(in the rows, 128 means zero)
Each row has a class, written after it.
[123 150 149 137 128 102 119  84 110 107 105 146 157 176 127 147 101 188
 141  79 125 182 162 127 183 185  92 160 155 119 132 144 116 128 148 118
 137  62 129 150 123  78 109 149]
mifot
[134 146 136 128 100 121 106  65  85 142  89 110 203  82 120 129 163 126
 160 150 152 106 102  96 134 125 138 130 134 133 107 155 146 112 107 142
 144 133 105 118 175 100 105  96]
dat
[142 106 164  99  90 107 175  86 133 157 158 136 167 129 122 105 149 104
 112 161 115 132 166  93 153 172 132 121 134 151 129 112 155 142 114 155
 107 114 129 117 121 114 181 136]
nez
[147 148 127 121 119 175  93  89 143 106 138  79 187  87 104 125 110  75
  99 132 144 157 107  99  69 110 134  81  60 140  85  93 166  91 128 153
 136 146 162 116 107 118 124  82]
dal
[128 174 137 129 117 167 108 138 123 179 106 116 184 112 154 134 120 128
 150 160 134 118 102 113 165 125 109 121 142 138  94 173 149 160 117 145
 161 151 110 155 108 123 107 102]
fer
[124 158 135 131 121 121  98 134 111 167  95 136 176 103 132 125 140 130
 152 171 156 118 139 109 171 147 120 156 168 134 113 186 124 146  77 131
 208 140 129 139 150 113 122 101]
nez
[184 165 169 100 130 113 167  78 153 108 136 168 158 136 117 125 132 157
 139 180  91 114 138 114 125 143 109 129 141 111 158 117 140 120  93 127
 157 115  93 140  89 116 168 118]
dal
[152 152 104  94 149 140 150 180 140 140 113 128 112 112 133 159 145 123
  85 110 123  95  98  83 176 164 150 133 146 140  79 121 134 140 128 134
 100 112 120 120 118 124  81 140]
toz
[129 170 151 123 124 143 100 127 106 155 103 103 177 109 149 137 139 141
 134 162 142 107 127 118 197 171 105 134 167 130 103 226 138 138  93 139
 181 133 131 155 113 118 106 121]
nez
[160 111 158 119 120 111 172  80 152 135 159 185 160 135  94 101 139 115
 130 171 109 124 160 101 114 139 121 116 123 134 139 112 136 148 106 138
 127 115 100 138 107 103 157 112]
toz
[143 137 120 138 150 155 113  99 150 119 152 129 145 119 100 102 132  80
 100 147 119 124 134 101  53 107 163  94  70 134 112 116 151 122 107 144
 132 150 120 147 106 105 100  95]
toz
[128 116 106  98 135 148 121 211 139 123 113 144 118 144 140 153 136 143
 122 106 136 105 105 132 184 180 143 136 134 145  86 127 106 146 121 122
 104 116 141 121 112 140 105 155]
mifot
[160 125  90 121 108 118 130  75 113 106 148 138 154 141 132  95 130  88
 131 119 132 161 109 123  82 189 133 112  99 132 122 146 143 102 138 137
 111 127 160 122 143 117 122 150]
dat
[170 139 117 107 147 134 141 178 153 124 114 177 135 114 137 155 134 140
 134 105 135 136  86 109 154 124 154 155 110 157 100 108 133 117 145 142
 108 121 129 133 121 132  70 121]
murud
[164 153 104 145 114 184 115  98 128 112 136 112 168  97 121  97 111  88
 138 148 132 105 106 106  76 104 157  87  62 132 118 121 155 102 112 148
 110 160  84 128 149 118 108 120]
fer
[148 118 172  94 152 116 167 111 140 137 143 188 174 143  93 149 127 146
 114 182 144 112 166 109 179 163 111 129 129 150 141  97 112 137  93 144
 165 129  88 161 131  84 141  95]
vil
[157 123 191 107  99 104 158  67 147 136 159 170 161 114  86 107 120 123
  92 166 140 129 146 116 151 105 139 133 102 161 115  86 121 128 105 145
 122 113 124 130 137 100 177 109]
murud
[134 185 151 115 145 104 115 113 109 105 110 153 154 167 131 152 115 191
 112  69 138 172 138 140 158 212  70 153 139 132 136 147 114 129 148 111
 153  85 115 170 143  65 104 164]
vil
[122 105 113 111 128 152 137 194 139  93 133 105 176 149 107 113  94 104
 132 155 148 175 115 126 100 205 144 117  60 153 147 116 121 128 137 163
 141 145 147 146 128 140 137 107]
zunu
[180 120 182  81 104 108 184 103 145  98 152 168 126 115 117 137 147 148
 134 164 119  89 139 128 149 162 121 111 106 155 135 108 150 116 128 147
 130 122  85 129 133 109 152 111]
dat
[161 151 116  89 141 123 140 162 192 137 119 136 102 129 137 156 150 127
 118 111 134 122  99  97 162 164 172 139 130 145  88 106 136 120 156 127
 115 102 109 125 132 108  96 131]
zunu
[ 99 101 138 123 105 141  96 159 145  92 140  99 176 146 125 103 132 115
 106 141 153 134 124 138 124 176 164 116  70 121  85 108 147  96  92 160
  95 126 161 125 130 139 140 140]
mifot
[160 156  85  89 151 145 131 160 159 151 123 146 126 102 105 154 129 126
  94  88 114 113 110  87 176 155 138 125 149 141  96 156 125 138 148 119
 122 111 122 122 104 110  64 145]
toz
[128 183 106 116 132 142 101 132 106 182 102 158 182  81 132 123 158 102
 163 139 160  82 118  89 182 120 114 131 133 162  77 205 132 134 142 143
 149 113 112 133 175  92  76  98]
Dotu
[117 158 151 110 106 136 107 106  79 153  94 112 190 127 136 140 170 171
 125 142 135  69 101 105 176 175 102 123 151 147  96 173 142 126 138 140
 155 120 103 122 152  78 121 135]
vil
[165 122 113  95 141 145 150 195 121 136 125 143 101 117 145 172 139 127
 118 100 122 113 103 120 188 160 127 120 167 156 118 137 136 163 165 123
 145 113 125 133 105 138 105 124]
dat
[149 135 165 136 118 122 148  46 143 136 150 205 144 170 127 116 102 157
 168 148  93 126 176 143 125 123 106 125 132 121 150 128 111 127 109 127
 142 105  82 156  97 101 150 154]
mifot
[132 130 143 110 111 120 127 135 151  84 114 142 126 125 116 127 136 103
 137 123 148 157 102 118  97 147 141 138  36 152  90 110 146  92  95 149
  97 153 110 125 137 115 120 128]
neviv
[133 115 130 116 106 145 112 109 185  93 130 135 159 136 115  98 128 128
 130 107 135 167 100 118  52 176 179 111  52 147 105 102 152  88 120 147
  68 163 126 120 136 110 132 153]
zunu
[158 158 162 104 119  83 146  67  84 106 101 167 152 150 120 168 117 178
 128  72 156 187 150 137 171 168  84 150 141 139 164 131 116 115 164 116
 142  68  99 151 147  46 113 145]
dat
[125 136 175 116 106 134 146  93 109  76 128 120 165 152 117 113 150 131
 112 140 142 129 120 124 113 203 129 119  51 127 141 101 134 102 113 152
  67 123 132 118 115 111 165 142]
Dotu
[132 150 138 133 118 101 109  88 115  96  96 175 133 177 133 159 121 211
 160  62 132 161 149 139 160 160  93 180 148 132 141 176 120  82 187 106
 127  78  90 142 147  69  94 179]
zunu
[164 199 133  99 106 135 145  54 133 157  98 160 162  62 145 133 168 127
 147 143 123  83  79  78 196 133 117 141 130 172  71 204 158 125 119 145
 127 147  94 132 153  91  98 121]
Dotu
[143 156 139 136 129 134 102  98 103 152  96 149 179  97 128 118 131 121
 156 164 148 125 116 118 120  95 117 149 140 164 124 158 132 124  78 145
 201 157 132 143 165 112 114  85]
nez
[143 151 118 126 138 155  90 102 135 102 131 141 178 103 118 111 120 133
 141 121 119 143 114 120  82 133 135 112  65 114 130 130 146 103 101 127
 124 157 124 142 110 141 114 145]
Gokan
[151 117 157 102 134 125 151 106 163 180 177 152 129  88 108  91  98  83
 108 155 122 146 160  98  99  83 143 108 122 152 149  56 124 155  84 145
 140 118 156 134 132 137 166 107]
nez
[156 136 171  99 112 118 157  85 139 133 161 133 142 111 111 116 134 133
  98 164 102 126 125 110 105 116 126 115 124 140 163  58 136 158 111 142
 156 134 123 157 115 119 168 115]
vil
[139 117 179  87 134 107 154 107 154 163 144 195 165 131 103 127 138 137
 151 192 147 135 157  89 163 136 134 113 114 136 128  79 114 154  85 147
 147 128 114 131 107 135 182 105]
Gokan
[135 151 148 100 101 140  83 111 155 109 142 127 180  98  96  96 127 100
 101 121 140 148 101 149  39 151 190 110  68 124 122  81 141  92  75 136
 121 149 139 140 137 125 155 134]
dat
[128 172 143 127 150 103 111  47 122 127 122 166 160 174 101 146 106 158
 119  75 155 188 144 133 172 208  90 143 162 116 124 158 107 111 144 109
 155  70 121 165 133  54 114 146]
vil
[120 122 146 131  94 143 118  63 105  93 154 121 199 140 113  93 141  96
 125 132 139 146 129 126  61 164 149  91  30 123 134  73 161  91 132 149
  98 139 116 129 113 118 172 147]
Gokan
[129 111 127 112 123 136 122 133 141 106 140 116 163 104 108 113 129  85
 132 141 147 157 125 129  80 162 173  77  71 131 119 115 158 107 100 149
 125 154 142 119 136 135 161 109]
dat
[141 111 141 120 119 124 170 114 168 138 150 169 145 127 123 109 102  97
 140 167 106 141 142 134 122 137 104 126 106 141 128 124 146 122  96 155
 110 174 119 151 103 119 129 118]
neviv
[131 154 154 125 108 132  98 108 129 150  91 111 209 116 133 127 139 176
 143 153 123 125 107  90 165 124 127 149 150 135 107 177 135 126 105 132
 154 138 103 136 147 106 107 122]
zunu
[131 166 143 129 130 129 118  90 118 177  95 132 204  65 139 128 149 120
 163 158 136 129  82  90 179 103 129 141 137 173  75 182 144 145 114 148
 171 134 143 142 151 126 116  80]
murud
[ 87 139 134 111 100 132 108 151  79 146 101  98 216 132 104 143 150 140
 101 158 160  96 118 146 187 187 110 147 149 139 124 164 128 123 130 158
 168 132 117 144 155  89 123 114]
vil
[108 153 110 117 167 144  97 140 101 194 104 127 186  95 142 122 153 127
 151 163 137  95 108  87 172 157 117 107 177 150  80 205 115 172  87 124
 166 141 150 143 157 122 116 110]
vil
[124 163 136 109 119 131 113 112 113 177 111 108 180 106 136 123 148 117
 142 161 149 123 119  88 194 163 118 133 141 164  91 212 120 140 102 150
 177 130 134 134 149 117 102 108]
nez
[148 153 111 108 148 154 125 195 144 115  98 152  68 119 127 174 129 105
 133 103 140  87  99 105 150 119 132 133  79 171  66 120 118 113 131 138
 128 153  75 115 132 132  71 133]
neviv
[148 150 156 145 130 103 118 114 120  83 108 166 125 155 127 152 113 164
 130  49 140 177 147 161 166 118  70 160 124 123 143 154 131  90 150 108
 116  80  88 158 137  68  89 166]
neviv
[140 180 149 139 103  77 135  74 129  95 113 191 125 162 135 142  90 187
 139  23 120 204 138 145 168 156  64 194 140 140 143 122 119  96 158  96
 134 107  95 160 149  71  95 189]
neviv
[145 143 109  92 106 161  92 124 153 133 146 134 179 100 128  96 153 105
 122 137 129 128  88 107 100 152 163 101  48 151  62 162 154  99 109 143
  94 147 140 113 135 124 115 138]
Gokan
[139 169 161 129 114 109 109  68 131 127 115 181 217 152 111 153 103 159
 123  63 156 215 148 173 155 171  98 158 140 144 152 124 108  96 140 115
 172 116 111 176 149  57 105 133]
dat
[130 139 124 144 133 183  97 142 139 112 140 142 179 112 106  98 117  79
 123 118 129 154 116 138  54 104 156 102  62 143 123 107 140 106 106 150
 104 154 150 132 130 140 136 106]
Dotu
[168 122 185  74 109 105 155  78 169 138 136 136 113  62  98 129 148 137
 120 161 115 111 137  94 123 116 140 102 121 133 122 108 164 150  95 144
 111 111 110 117 124 107 164  98]
dat
[139 144 146  93 150 135 152 171 155 137 130 184 114 133 145 152 140 153
 131 109 109 115 124 130 160 154 156 118 110 174  87 141 135 121 144 136
 100 127 122 126 108 132 140 153]
murud
[111 144 157 110  95 127  95 147  97 159 107  96 174 107 145 126 153 125
 113 147 174  87  89 119 167 139 134 116 143 122  87 145 150 133 103 152
 145 135 121 127 142 125 122 129]
dat
[168 158 142 107 132 138 141  70 175 175 145 185 126 105 110 107 113 119
 138 199 132 104 152 102 130 107 116 107 118 163 126 133 112 172  91 137
 169 173 103 151 124  99 139 100]
fer
[139 186 106 118 136 163  92 117 151 116 140 103 186 115 120  79 127  78
 114 126 137 156 111 116  30 150 166  82  55 153  95 125 144 100 114 150
 127 146 142 138 153  93 112 103]
dal
[108 158 122 125 120 134 110 102 107 172 102  97 212  93 131 125 152 131
 116 149 132  77 113  75 193 161  97 126 139 141  62 202 159 123 122 144
 148 139 124 116 148  99  83 119]
toz
[128 127 149 104 110 141 104 132 115 105 131 108 198 138 116 128 151  98
 113 125 156 130 119 133  93 191 153  91  60 124 106 103 145 101 114 141
 102 135 120 124 113 125 141 142]
dat
[138 150 118  87 142 133 156 186 127 128 119 158 113 140 130 158 110 107
  96  99 165 130 106 123 163 156 120 135 125 155 100  80 120 134 133 134
 126 113 112 128 122 123 135 141]
dal
[148 156 120  91 125 138 153 211 155 104 108 139 112 158 138 160  96 160
  91  82 141 143  85 147 183 234 104 164 115 124 120  97 134 147 137 118
  97 123 112 131  99 122 116 169]
fer
[154 156  91 105 133 142 120 105 130 103 125 117 132 106 119 107 134 103
 117 133 127 120  84 100  66 183 154  97  81 130 100 135 149 115 104 140
 111 150 131 122 145 114 119 148]
vil
[183 163 123  86 122 137 152 123 154 117 123 134 157 120 132 163 144 141
 120  98 128 122  93 103 187 173  99 136 130 139  96 128 128 103 159 123
 103  88 110 114 112 109  78 136]
dal
[141 121  99  84 124 140 155 195 166 144 123 161 103 115 100 154 138 117
  89 108 136 106  97 116 172 164 151 145 137 160  89 123 119 144 135 139
 104 135 116 116 119 117  89 128]
toz
[143 164 164 155 103 113 121 129 132  95 103 183 140 191 136 147  95 190
 154  50 121 201 112 160 171 163  61 210 139 122 139 154 101 103 139 116
 131  88  82 164 127  92  71 167]
neviv
[138 122 189  73 109  98 173 100 192 127 156 157 163 141 107 132 129 155
 120 177 116 135 166 115 170 180 123 135  92 156 123 130 145 119 126 148
 130 125  93 149 112  96 163 121]
zunu
[125 116 146 137 118 143 124 108 120 109 155 119 198 139 113 101 133  59
 108 143 160 144 162 151  85 155 151 108  59 134 122 115 141  84  86 151
  99 132 117 141 140 115 149 132]
nez
[141 158 118 114 137 144 108 120 117 100 137 130 150 101 109 108 131  93
 116 142 149 120 141  85  95 149 170 101  74 122 118  96 140 103 114 138
 110 124 156 122 135 114 131 113]
Dotu
[136 136 109 108 139 135 110 119 109  97 131 130 168 117 115  98 145 103
 113 135 150 135 102 109  62 179 162 101  82 136 131 102 147 117 104 147
 120 137 144 151 149 108 139 140]
vil
[137 137 136 112 138 149 101 195 157  97 116 129 145 107 133 106 112 119
 138 131 142 153  98 114  92 149 154  91  67 131  88 123 155 103  69 144
 106 168 148 126 125 133 125 128]
neviv
[136 181 162 144 137 116 132  94 115 116 104 196 164 163 113 141 101 173
 149  55 132 199 137 137 156 157  82 181 156 129 186 116 113 140 160 125
 146  81 102 179 119  82 106 131]
Dotu
[145 164 142 141 164 117 119  63 114 115 107 162 180 158 111 153 101 169
 136  78 133 214 137 126 134 163  75 153 141 125 161 139 109 134 133 113
 163  93 113 181 130  66  91 124]
vil
[143 167 135 100  99 122 126  23 105 156  97 138 224  84 120 131 176 142
 177 133 119 107 107  61 167 132  98 122 127 174  92 178 150 100 144 136
 156 113  99  97 158  97 139 125]
dal
[166 138  91  93 153 132 150 215 151 103 113 135 102 136 137 167  97 109
 116  89 149 174  87 114 159 172 150 143 144 143 105  96 131 122 163 136
 121  91 149 136 127 150 109 138]
zunu
[122 156 148 136 114 102 132 122 128 122 108 219 160 211 137 141  90 184
 166  56 140 233 143 156 172 204  79 187 139 133 159 155  72 113 135 116
 125 108  98 178 116  75  93 191]
neviv
[128 152 180 166 150 120 117 122 117 120 120 189 182 176 132 138  91 187
 129  90 133 195 156 163 158 136 107 175 145 129 170 118 105 119 135 128
 164  91 126 182 121  97 122 135]
murud
[140 126 105 118 127 155  95 136 118  93 149 143 166 119 113  92 131  80
 121 141 142 141 109 145   4 122 177  88  70 136 126  96 157  88 107 158
 112 148 149 153 146 114 137 124]
vil
[100 144 163 128 106 119 121 155  91 154  94 140 204 136 142 124 130 153
 164 168 147 114 136 112 193 158  94 130 150 144 112 162 134 125 106 154
 171 151 116 140 142 105 135 118]
neviv
[143 185 155 141 159  82 138  32 113 111 101 176 135 144 117 139  93 192
 143  65 130 203 143 113 155 140  99 157 118 144 161 137 110 116 153 109
 158  92 118 149 147  66 115 147]
murud
[147 128 172 108 129 128 144  80 122 112 147 138 150 115 106 135 128 133
 108 179 127 106 133 104 137 138 101 120 118 146 139  99 142 138 110 157
 172 138 118 164 113 123 149 104]
vil
[144 160 113 111 112 140 113 133 104 152  97 164 208 107 147 120 156 135
 156 134 154 131 107 100 157 146 121 121 172 173  94 170 129 131 123 143
 151 139 136 136 162 102 125 125]
dal
[172 177 164 123 102  82 116  17 117  84 101 152 158 125 122 152 138 182
 142  59 135 182 145 149 111 152  71 144 114 123 137 150 134  96 149  97
 108  94 100 138 151  52  94 157]
dat
[120 155 132 141 135 116 107  72 117 136 109 174 183 156 117 150  88 181
 159  63 117 218 166 142 174 139  98 160 162 142 151 149  86 130 143  97
 167  82 134 164 132  74 107 140]
mifot
[119 172 153 114 131 126 115 110 104 165  87 145 163 113 123 141 153 142
 126 164 153  77 116  70 207 140 123 142 146 137  92 158 140 143 102 145
 166 137 112 116 133 103 130 105]
Dotu
[ 96 128 175 137  95 140 113 157  98 155  95 123 208 138 145 130 142 162
 162 156 127 114 113  99 232 199  93 141 169 144 101 178 131 140 111 148
 178 131 128 131 119 135 158 129]
neviv
[153 149 152 114  97 174 103 135 121  82 123  86 161 114 111 134 119  94
  86 143 157 100  94 140  90 122 131  91  33 140  92  88 184  91 125 153
 126 144 104 111 118 117 156 116]
fer
[124 157 136 118 104 128 120 115 116 156  90 153 228 136 149 131 175 161
 160 162 152  78 105 119 205 192  98 153 145 161 100 164 144 130 125 133
 152 168  98 135 150  96 111 123]
fer
[129 144 146 125 124 158 116 142 131 104 131 136 174 127 127 122 127  89
 122 137 149 160 111 127  98 162 144 121  66 122 106 107 150 113 105 151
 100 130 154 141 100 132 143 109]
Dotu
